(in the rows, 128 means zero)
Each row has a class, written after it.
[194 115 116 107 102 100 121 102 166 118 120 148 163 109 177 120  96 136
 121  94 131 159  85 101 127 130 148 172 144  88 156 154 100 115 151 166
 161] -> Z41
[195 112 111 102 124 113 127 102 168 122 123 149 176 101 161 122 113 127
 115  88 139 157  83  86 105 119 142 182 140  79 148 142  92 107 150 167
 178] -> Z977
[182 104 112 108 136 108 127 108 166 120 118 151 185 103 166 114 116 134
 111  92 130 163  98 103 115 117 136 193 143  91 152 151 101 105 147 172
 181] -> Z460
[186 109 107 106 120 110 129 108 171 119 114 150 174 105 171 114 113 128
 119  95 134 159  96  95 118 120 137 180 147  87 146 148  81  98 154 179
 181] -> Z977
[159 117 128  90 162 125 115  69  82 158 126 117 185 101 152 115 168 120
 115  81 173 158 128 141 115  94 107 159 162  90 157 159  89 110 155 174
 167] -> Z977
[166 114 128  96 166 123 113  68  86 146 135 128 184 101 150 115 159 120
 112  89 164 170 124 148 126  98  97 161 141 102 153 154 102 115 161 166
 164] -> Z476
[196 111 109 106  98  99 137 101 169 121 122 147 168 109 169 114 110 139
 108  84 137 153  77  96 125 125 149 176 150  79 144 153  83 104 150 174
 154] -> Z224
[201 110 112 101 116  98 122  97 168 119 128 145 181  98 162 120  97 128
 120  90 136 158  86  92 111 123 150 184 139  83 148 142  97 111 150 168
 176] -> Z41
[197 117 114 100 126 105 127  99 154 119 126 148 179 101 160 125 109 128
 121  86 133 156  83  93 106 124 140 183 139  81 155 141  95 110 146 173
 173] -> Z881
[195 110 114 102 128 116 128 101 166 119 130 148 180  97 159 119 113 133
 117  83 137 156  80  85 111 122 140 189 132  82 135 140 100 109 147 170
 171] -> Z224
[163 111 125  93 173 122 118  72  78 154 132 120 190 102 149 121 163 109
 112  79 168 153 117 134 121  94 100 160 143  87 147 162  98 116 156 160
 166] -> Z369
[170 111 130  93 160 128 113  54  93 148 139 125 180  98 148 119 156 121
 113  77 170 166 117 143 123  98 100 160 146  93 148 159  98 115 157 166
 152] -> Z977
[176 113 125  86 166 129 115  56  83 155 124 120 175  98 147 120 165 122
 116  76 173 150 118 143 120 101 111 158 151  80 134 157  93 116 155 171
 147] -> Z52
[193 111 105 104 101 102 128  97 160 116 103 153 156 112 174 116 114 133
 127  94 139 143  87  99 126 124 150 163 147  80 153 152  95 112 150 179
 155] -> Z52
[191 104 114 104 120 105 131 106 171 121 114 149 177 105 165 114 114 135
 113  86 134 150  86 102 120 123 140 183 148  84 139 146  92 105 149 176
 164] -> Z460
[196 106 111 104 118 111 127 102 172 124 120 149 176  98 163 117 112 137
 115  94 135 158  88  94 114 120 145 186 139  83 133 146  94 101 150 175
 170] -> Z820
[198 113 106 103 108  95 129 106 158 123 125 145 171 109 169 119 113 134
 118  89 134 154  81  94 123 121 143 172 144  82 151 152  83 113 147 169
 163] -> Z224
[190 111 111 103 114 106 130  97 180 116 125 148 182 102 166 112 101 124
 120  84 147 158  86  86 110 120 150 186 141  84 150 149  99 110 149 173
 182] -> Z224
[167 112 117  90 180 126 112  63  83 153 121 124 180 105 149 111 170 118
 121  82 174 160 136 148 125  97  97 156 151  91 146 160  90 112 159 171
 162] -> Z52
[201 110 107 104  94  90 129 103 162 126 114 148 160 106 167 122 108 138
 114 101 133 151  84 103 125 122 155 167 152  81 149 156  78 109 151 175
 158] -> Z820
[192 112 108 105 104  94 131 112 160 123 122 147 173 111 174 117 113 131
 114  96 133 159  91 100 119 122 140 176 142  89 159 152  88 106 150 171
 173] -> Z476
[172 109 127  94 170 127 116  61  80 155 133 125 186  92 142 123 165 121
 113  82 163 158 115 143 124  95 100 164 141  91 137 157 102 116 153 163
 149] -> Z820
[197 113 105 104  85  89 134 110 157 119 114 143 156 105 171 119 103 137
 110  90 129 149  82 107 126 127 157 165 152  75 151 156  77 103 154 166
 155] -> Z439
[171 112 126  84 169 125 110  58  82 151 135 117 187 101 147 120 157 113
 119  80 176 156 124 137 120  96 102 154 151  88 145 161  99 123 156 165
 164] -> Z369
[174 115 126  83 162 134 115  56  69 156 129 116 175  89 141 124 167 122
 104  70 163 150 112 143 122  98 110 153 156  80 126 156  98 115 157 165
 141] -> Z439
[175 115 122  86 160 130 111  58  82 158 126 123 182  97 147 116 160 124
 120  75 183 150 125 142 122  99 107 155 153  93 149 169  94 118 158 169
 158] -> Z351
[162 108 128  91 171 121 113  63  89 147 133 125 190 101 145 114 155 115
 113  80 176 158 126 145 128  94 103 160 149  94 152 161 106 121 158 170
 160] -> Z460
[163 114 120  90 169 124 117  58  83 150 135 122 190 102 147 115 153 110
 123  78 175 159 133 139 128  94  99 156 149  98 151 162  98 122 156 168
 164] -> Z224
[198 110 109 104 120 102 124  92 176 115 117 155 175 104 165 119 100 125
 124  95 139 160  89  95 111 122 148 185 141  82 152 146  98 114 150 172
 182] -> Z52
[191 107 115 105 124 108 127 106 165 123 123 153 180 107 167 121 116 144
 107  93 122 161  88  99 120 123 135 189 150  89 151 149 105 112 144 167
 168] -> Z460
[194 110 110  98 103  97 127 106 164 123 123 141 178 111 173 114 114 135
 109  90 139 149  88 101 126 120 150 173 154  80 152 159  91 114 148 180
 160] -> Z460
[172 111 128  92 153 123 118  55  95 145 142 124 181  98 143 117 145 124
 111  76 178 162 113 135 124 102 110 161 144  89 147 158 104 124 157 161
 155] -> Z224
[176 116 128  82 157 124 112  54  93 148 125 120 173 101 151 114 159 117
 120  76 189 152 119 140 122 101 115 150 155  78 141 161  91 118 159 177
 149] -> Z52
[194 107 121 100 111 106 124  99 176 115 134 150 178 105 171 125 101 134
 115  92 131 162  80  88 114 123 136 187 136  84 145 144  98 107 151 169
 175] -> Z369
[192 102 107 107 116 108 125 105 169 126 121 147 174  99 164 116 116 142
 114  97 130 161  90 101 115 119 141 189 136  84 139 145  93  96 148 173
 170] -> Z820
[176 111 121  86 173 125 111  58  69 163 128 112 178  93 138 120 168 120
 109  74 169 149 117 142 121 100 110 157 154  82 130 159  92 116 153 165
 147] -> Z41
[178 111 127  82 167 129 112  54  79 154 135 115 181  97 142 124 162 114
 115  75 174 149 113 135 119  99 107 152 149  82 133 160  96 123 154 161
 151] -> Z369
[171 113 119  91 162 131 111  57  74 160 117 119 182  95 148 114 168 121
 119  77 179 149 123 151 127  96 103 156 152  92 145 172  92 119 156 166
 157] -> Z351
[170 113 127  93 158 126 110  61  86 155 128 128 187  97 152 117 159 123
 117  79 174 157 114 142 127  95 100 163 144  95 154 167 101 120 159 163
 160] -> Z351
[196 110 100 100 121 108 131  96 171 119 122 148 177 105 159 114 104 123
 119  87 145 150  89  88 117 120 145 176 142  82 141 147  92 111 150 171
 173] -> Z224
[193 113 110 106 135 109 130 103 151 125 123 152 174 104 160 123 120 137
 108  87 123 159  86  98 113 126 131 188 139  87 148 147  91  99 147 174
 171] -> Z881
[197 111 108 102 107 104 132 101 165 126 116 150 169 111 172 117 122 136
 103  86 134 148  77  96 120 123 148 178 143  73 141 148  86 101 153 177
 157] -> Z52
[166 114 130  89 161 119 113  55  91 146 138 124 186  99 152 118 139 117
 114  78 172 165 129 145 123  99 107 160 149  96 152 158 102 117 160 169
 159] -> Z41
[171 116 121  82 156 131 111  66  80 158 122 117 178  96 137 112 173 117
 111  71 181 146 113 133 117  96 114 150 156  90 131 161  88 128 146 166
 148] -> Z351
[168 115 132  92 153 123 119  58 100 145 142 128 187 104 153 120 147 116
 116  75 174 162 122 133 123  97 103 158 143  97 156 163  97 116 162 171
 155] -> Z977
[171 115 136  95 179 127 116  59  71 151 144 128 186  95 139 128 161 122
 108  74 157 162 107 142 120 101  95 168 135  91 147 151 106 115 156 163
 147] -> Z881
[164 112 121  96 170 121 118  73  80 151 133 125 191 102 148 115 162 111
 116  84 166 162 129 142 124  96  98 161 140 100 153 159 100 114 157 167
 167] -> Z476
[171 114 119  88 163 133 112  59  77 161 120 124 174  99 144 117 165 129
 115  82 172 150 127 152 129  99 101 154 157  94 145 165  88 110 160 167
 151] -> Z351
[201 107 109 105 118 118 126  97 168 125 115 156 177  92 158 124 106 139
 115  91 133 151  81  91 110 125 145 193 138  85 141 147  99 108 149 161
 179] -> Z351
[192 112 122 102 107 111 126  93 167 114 130 150 173  93 171 123 103 137
 105  83 130 166  81  96 113 122 144 185 142  84 142 148 105 104 153 167
 169] -> Z439
[185 112 109 100  97 107 133 103 157 120 115 149 164 106 174 115 116 135
 105  80 130 147  82  95 124 123 145 169 149  80 146 152  95 100 155 173
 156] -> Z439
[198 112 111 103 120  97 123  99 168 118 124 151 170 104 167 119  95 131
 116  91 136 161  92 101 118 126 143 179 142  90 149 150  90 105 152 173
 173] -> Z41
[201 113 113 106  85 101 125 106 171 127 119 150 165 106 177 121 105 148
 115  94 132 153  78 102 128 128 147 177 148  86 155 159  84 105 153 167
 160] -> Z351
[197 104 124 105 112 110 122  90 179 120 130 155 172  93 164 126 104 144
 114  93 129 172  80  95 110 121 141 194 138  87 139 143 105 104 147 169
 170] -> Z820
[172 111 123  90 159 124 113  63  79 154 130 117 177  99 147 116 166 124
 117  84 166 161 127 152 124 100 102 155 154  96 143 157  93 112 154 170
 152] -> Z476
[171 115 117  86 171 130 114  67  75 161 129 116 174 103 143 115 174 121
 113  77 173 150 127 148 122  99 101 148 156  89 143 158  81 107 156 173
 149] -> Z977
[201 114 111 102  91  95 132 107 164 118 122 148 167 112 177 117 112 135
 112  91 132 153  80 101 126 125 144 169 144  85 147 151  83 107 153 180
 153] -> Z476
[169 115 119  83 174 130 112  57  81 154 132 117 183  98 138 114 159 116
 120  80 182 155 130 139 118  95 108 154 156  90 146 155  96 121 154 168
 163] -> Z224
[171 112 128  85 174 128 112  59  80 154 132 119 185 100 142 124 164 115
 116  79 167 155 115 133 119  96  99 157 152  85 141 155  98 121 155 161
 158] -> Z369
[196 114 118 108 122 106 134 102 149 123 122 157 166 108 164 128 121 149
 103  87 109 164  75 103 123 129 126 185 144  86 144 145  85  98 150 171
 150] -> Z881
[169 116 122  77 164 132 114  54  75 155 123 119 174  95 142 116 162 113
 105  72 180 147 122 140 123  98 108 144 161  82 131 159  95 118 163 168
 153] -> Z439
[162 113 127  97 172 127 115  68  87 154 133 127 185 101 149 118 164 120
 110  84 165 164 123 142 122  95  97 163 147  98 154 158  95 109 159 168
 164] -> Z977
[171 116 123  84 171 128 115  53  71 155 130 115 180  98 137 117 165 116
 113  68 180 152 120 141 115 101 107 155 150  82 146 161  96 117 155 169
 152] -> Z881
[172 113 123  92 160 123 117  64  85 152 129 120 175 101 145 115 161 123
 115  81 169 160 129 150 123 102 105 155 150  97 145 160  92 111 157 170
 153] -> Z476
[170 114 135  92 165 124 114  56  88 148 136 129 184  97 148 126 149 123
 111  74 154 170 117 139 121 101 101 167 153  95 146 150 102 113 157 162
 154] -> Z41
[184 105 109 118 106  98 133 118 158 120 108 152 159 114 175 121 113 148
 115 103 113 155  87 106 130 127 135 176 144  89 155 151  86  98 150 165
 166] -> Z369
[174 112 122  85 169 129 114  52  85 152 124 118 184  99 146 114 165 114
 121  75 182 151 123 143 120  98 107 157 147  83 139 160  97 122 156 169
 152] -> Z52
[174 108 124  87 171 122 114  66  78 156 126 114 182  98 142 113 170 126
 117  73 172 149 120 152 124 101 107 157 157  86 139 161  94 120 148 171
 143] -> Z460
[196 110 110 106  92  99 129  96 170 111 107 156 153 113 180 116 107 138
 124  93 138 149  82  99 132 126 148 164 147  80 149 154  92 110 152 182
 149] -> Z52
[170 111 116  90 181 128 110  62  76 157 123 119 177 102 146 112 174 119
 119  80 174 158 129 151 124  97 100 156 147  85 140 159  91 113 155 169
 156] -> Z52
[178 113 126  86 165 125 110  62  79 154 138 117 184  95 144 119 166 118
 119  79 172 160 119 140 116  99 104 158 147  92 143 154 102 121 150 168
 156] -> Z476
[175 112 119  84 157 128 113  58  83 150 133 123 162  96 146 116 156 127
 105  74 167 157 122 149 132 104 106 146 153  89 130 163  91 108 162 169
 139] -> Z439
[191 109 110  98 114 113 128 101 160 122 122 145 174  94 163 121 109 132
 108  84 129 153  86  94 111 122 145 182 142  79 134 141  98 101 152 167
 172] -> Z439
[200 106 110 105 103  95 135 108 167 121 112 149 168 110 166 115 114 143
 104  87 132 146  77 106 129 128 148 174 152  79 140 155  83 108 150 175
 149] -> Z460
[157 114 125  95 164 124 112  67  92 147 134 126 183 104 157 113 158 118
 118  84 169 174 134 146 125  94  97 159 154 100 163 161  93 108 159 174
 171] -> Z977
[197 113 108 108 113 101 130 111 154 129 115 150 167 109 171 123 125 140
 108  97 120 156  81 101 123 120 136 173 152  84 150 150  75 103 150 171
 163] -> Z977
[170 116 127  90 160 127 112  59  86 151 132 116 177  99 149 113 163 122
 116  79 180 160 123 151 122  98 105 153 154  90 149 162  89 114 157 173
 150] -> Z977
[168 112 128  95 171 121 112  60  88 147 139 127 187  99 147 118 147 124
 110  81 159 170 124 148 125 102 101 167 142  98 150 154 103 115 160 162
 158] -> Z41
[158 110 116  97 169 127 114  68  84 155 132 121 186 101 148 110 165 114
 111  83 171 161 131 145 123  92 103 159 144  93 155 161  94 108 160 167
 168] -> Z977
